Here is a tiny trained network, its code and every weight. The questions are about switching its units off for an input and a class, where a switched-off unit gives its printed mean instead of its output.

import numpy as np


def w(rows, s, z=0):
    codes = np.array(rows[::2]) - 128.0
    scale = np.full(codes.shape[1], s)
    scale[-1] = z or s
    return codes * scale


def norm(h):
    return h / np.sqrt((h * h).mean(-1, keepdims=True) + 1e-5)


def f(y):
    return np.maximum(y, 0)


def log_softmax(a):
    a = a - a.max(-1, keepdims=True)
    return a - np.log(np.exp(a).sum(-1, keepdims=True))


def net(x, mask):
    res = np.array(x, float).reshape(1, 8) / 4 @ E
    u = 0
    for l in range(3):
        y = f(norm(res) @ A[l][:, :-1].T + A[l][:, -1])
        res = res + np.where(mask[u : u + 13], y, B[l][:, -1]) @ B[l][:, :-1]
        u += 13
    return log_softmax(norm(res)[-1] @ U[:, :-1].T + U[:, -1])


A, B = {}, {}
E = w([
[218,164,186,85,75,230],'x0',
[131,126,133,129,131,128],'x1',
[127,130,125,127,127,130],'x2',
[129,128,127,129,128,128],'x3',
[145,227,138,191,178,121],'x4',
[128,55,96,214,204,255],'x5',
[124,119,160,243,28,115],'x6',
[23,152,213,116,140,167],'x7',
],0.012)
A[0] = w([
[122,160,97,74,175,140,30],'L0N1',
[125,103,110,164,151,192,4],'L0N2',
[128,36,141,90,90,122,49],'L0N3',
[190,105,78,127,102,117,40],'L0N4',
[110,157,141,197,72,127,63],'L0N5',
[185,126,62,139,118,115,15],'L0N6',
[73,143,165,116,129,161,34],'L0N7',
[128,142,102,84,164,141,40],'L0N8',
[107,56,146,103,98,135,86],'L0N9',
[125,135,133,189,74,128,24],'L0N10',
[109,56,119,81,96,142,42],'L0N11',
[171,247,159,207,213,107,11],'L0N12',
[117,32,137,81,90,130,18],'L0N13',
],0.015,0.013)
B[0] = w([
[135,38,143,67,132,112,150],'L0N1',
[134,72,95,160,183,160,156],'L0N2',
[82,171,61,132,90,164,174],'L0N3',
[167,156,93,169,145,113,162],'L0N4',
[131,50,130,84,114,116,217],'L0N5',
[202,127,86,167,155,94,144],'L0N6',
[76,145,183,137,141,121,145],'L0N7',
[138,98,132,83,155,113,138],'L0N8',
[97,168,97,140,128,153,188],'L0N9',
[130,26,151,121,78,104,157],'L0N10',
[112,173,82,132,105,171,160],'L0N11',
[47,130,7,75,25,206,252],'L0N12',
[95,143,71,104,63,179,157],'L0N13',
],0.015,0.0037)
A[1] = w([
[85,153,136,138,113,155,75],'L1N1',
[79,124,95,161,156,74,6],'L1N2',
[164,126,157,85,102,165,86],'L1N3',
[95,101,125,147,163,82,39],'L1N4',
[194,156,163,118,108,172,53],'L1N5',
[173,149,145,109,101,209,78],'L1N6',
[187,109,169,136,137,171,134],'L1N7',
[144,192,113,60,248,153,55],'L1N8',
[128,132,187,254,51,124,73],'L1N9',
[142,86,95,143,174,184,42],'L1N10',
[63,131,219,139,136,141,47],'L1N11',
[90,84,104,156,168,92,61],'L1N12',
[192,158,191,112,96,187,60],'L1N13',
],0.017,0.012)
B[1] = w([
[107,152,137,108,141,154,165],'L1N1',
[56,119,61,120,176,75,157],'L1N2',
[89,106,113,158,147,64,198],'L1N3',
[88,130,81,158,144,83,148],'L1N4',
[77,130,71,141,155,17,183],'L1N5',
[60,127,71,167,158,73,242],'L1N6',
[92,127,125,172,159,102,216],'L1N7',
[139,19,128,70,56,141,213],'L1N8',
[143,42,105,5,135,160,253],'L1N9',
[130,137,177,175,83,161,199],'L1N10',
[144,180,168,81,210,184,177],'L1N11',
[76,151,113,163,165,89,184],'L1N12',
[60,120,85,136,185,45,217],'L1N13',
],0.016,0.0054)
A[2] = w([
[98,100,134,163,174,61,31],'L2N1',
[157,41,170,92,125,115,64],'L2N2',
[138,102,183,185,183,211,142],'L2N3',
[152,157,152,91,85,134,90],'L2N4',
[209,133,67,170,107,97,143],'L2N5',
[150,110,146,167,61,105,26],'L2N6',
[163,169,199,85,93,45,3],'L2N7',
[140,206,174,102,116,74,22],'L2N8',
[253,115,87,183,152,96,69],'L2N9',
[73,175,231,125,145,164,84],'L2N10',
[134,158,99,110,105,138,6],'L2N11',
[128,149,130,65,108,85,93],'L2N12',
[116,172,161,87,95,65,35],'L2N13',
],0.018,0.0054)
B[2] = w([
[144,179,193,154,137,72,254],'L2N1',
[155,81,156,96,131,74,224],'L2N2',
[233,169,129,210,70,101,224],'L2N3',
[128,132,87,189,166,135,154],'L2N4',
[99,207,177,11,147,174,225],'L2N5',
[105,121,117,106,168,158,142],'L2N6',
[161,114,161,253,156,174,183],'L2N7',
[193,94,112,198,81,140,166],'L2N8',
[130,169,225,69,196,164,185],'L2N9',
[200,204,136,5,162,109,183],'L2N10',
[110,119,126,175,109,152,150],'L2N11',
[141,122,143,202,100,192,246],'L2N12',
[158,141,138,209,88,171,209],'L2N13',
],0.013,0.0063)
U = w([
[64,180,37,116,58,193,161],'0',
[64,141,111,156,191,17,70],'1',
[160,2,149,69,111,118,53],'2',
[189,143,159,226,131,147,253],'3',
[148,208,172,42,198,144,85],'4',
],0.022,0.0055)

Each question gives the input, the list of numbers given to net, and the class t.
The units are the neurons (one row each of A and B). Each row of codes is followed by its name. A weight is (code - 128) times the scale printed after its matrix; where a second scale follows, it is the last column's (A, B and U).
mask holds one flag per neuron, layer by layer. A switched-off neuron (its flag False) gives its mean, the last column of its row in B, instead of its output. The means were averaged over made-up inputs and are rounded, as every weight is.
A unit's drop is (log p(t) with every unit on - log p(t) with that unit switched off) / (log p(t) with every unit on - log p(t) with every unit switched off).
The circuit of an input: a set's keep is (log p(t) with only the set's units on - log p(t) with every unit switched off) / (log p(t) with every unit on - log p(t) with every unit switched off). Starting from the 12 units with the biggest drops (on a tie, the unit counted first), units are removed one at a time, each time the one whose removal leaves the highest keep (on an exact tie, the one counted first), for as long as the keep stays at least 0.8.
units of the circuit, in order: the units of the circuit, biggest drop first
unit that matters most: the unit with the biggest drop
top k neurons: the k neurons with the biggest drops, biggest first
top k neurons in layer l: the k neurons of layer l with the biggest drops, biggest first
drop of u: that unit's drop, to one decimal
input [-4,-2,-5,-3,2,-2,-7,-6], class 2: unit that matters most : L1N8
input [3,-5,-1,-7,-7,8,-1,-8], class 3: units of the circuit, in order : (L1N10 L1N9)
input [-4,7,6,2,-4,-6,5,-6], class 3: top 2 neurons in layer 0 : (L0N12 L0N2)
input [-2,-2,1,-5,0,6,1,8], class 4: top 2 neurons : (L2N10 L1N11)
input [6,0,1,3,1,4,3,8], class 4: top 3 neurons : (L1N11 L0N7 L2N10)
input [7,-4,1,4,-1,7,4,-7], class 1: top 2 neurons in layer 1 : (L1N7 L1N6)
input [-3,8,1,7,7,-4,-7,5], class 0: top 2 neurons : (L0N12 L1N9)
input [-4,8,4,5,-2,-5,-5,5], class 2: top 3 neurons : (L1N8 L2N2 L2N3)
input [2,0,7,2,-2,6,-5,-8], class 4: top 2 neurons in layer 2 : (L2N9 L2N5)
input [5,1,5,0,-3,-2,-5,5], class 1: top 2 neurons : (L1N13 L1N3)
input [7,-7,1,-2,-5,-6,3,-4], class 1: top 2 neurons : (L1N13 L0N12)
input [7,2,3,2,-7,-8,-1,-6], class 3: top 4 neurons in layer 2 : (L2N7 L2N13 L2N12 L2N8)
input [1,-4,7,8,0,5,0,7], class 4: top 3 neurons : (L2N10 L1N11 L0N7)
input [4,-6,-5,7,5,0,5,6], class 4: units of the circuit, in order : (L2N10)
input [-4,-4,-2,0,-7,-8,-6,-2], class 3: top 2 neurons : (L0N12 L1N9)
input [3,-8,5,1,5,-7,7,4], class 2: top 2 neurons : (L1N9 L2N2)
input [8,-6,0,-6,6,-2,-2,-8], class 1: top 2 neurons : (L1N5 L1N6)
input [0,1,-2,8,3,2,1,5], class 4: top 2 neurons : (L2N10 L0N7)
input [-5,-2,7,8,-1,1,4,8], class 4: drop of L1N11 : 0.2
input [7,-2,-4,7,-4,-5,-3,6], class 1: unit that matters most : L1N13
input [-3,3,0,7,1,-6,7,-4], class 2: drop of L1N9 : 0.7
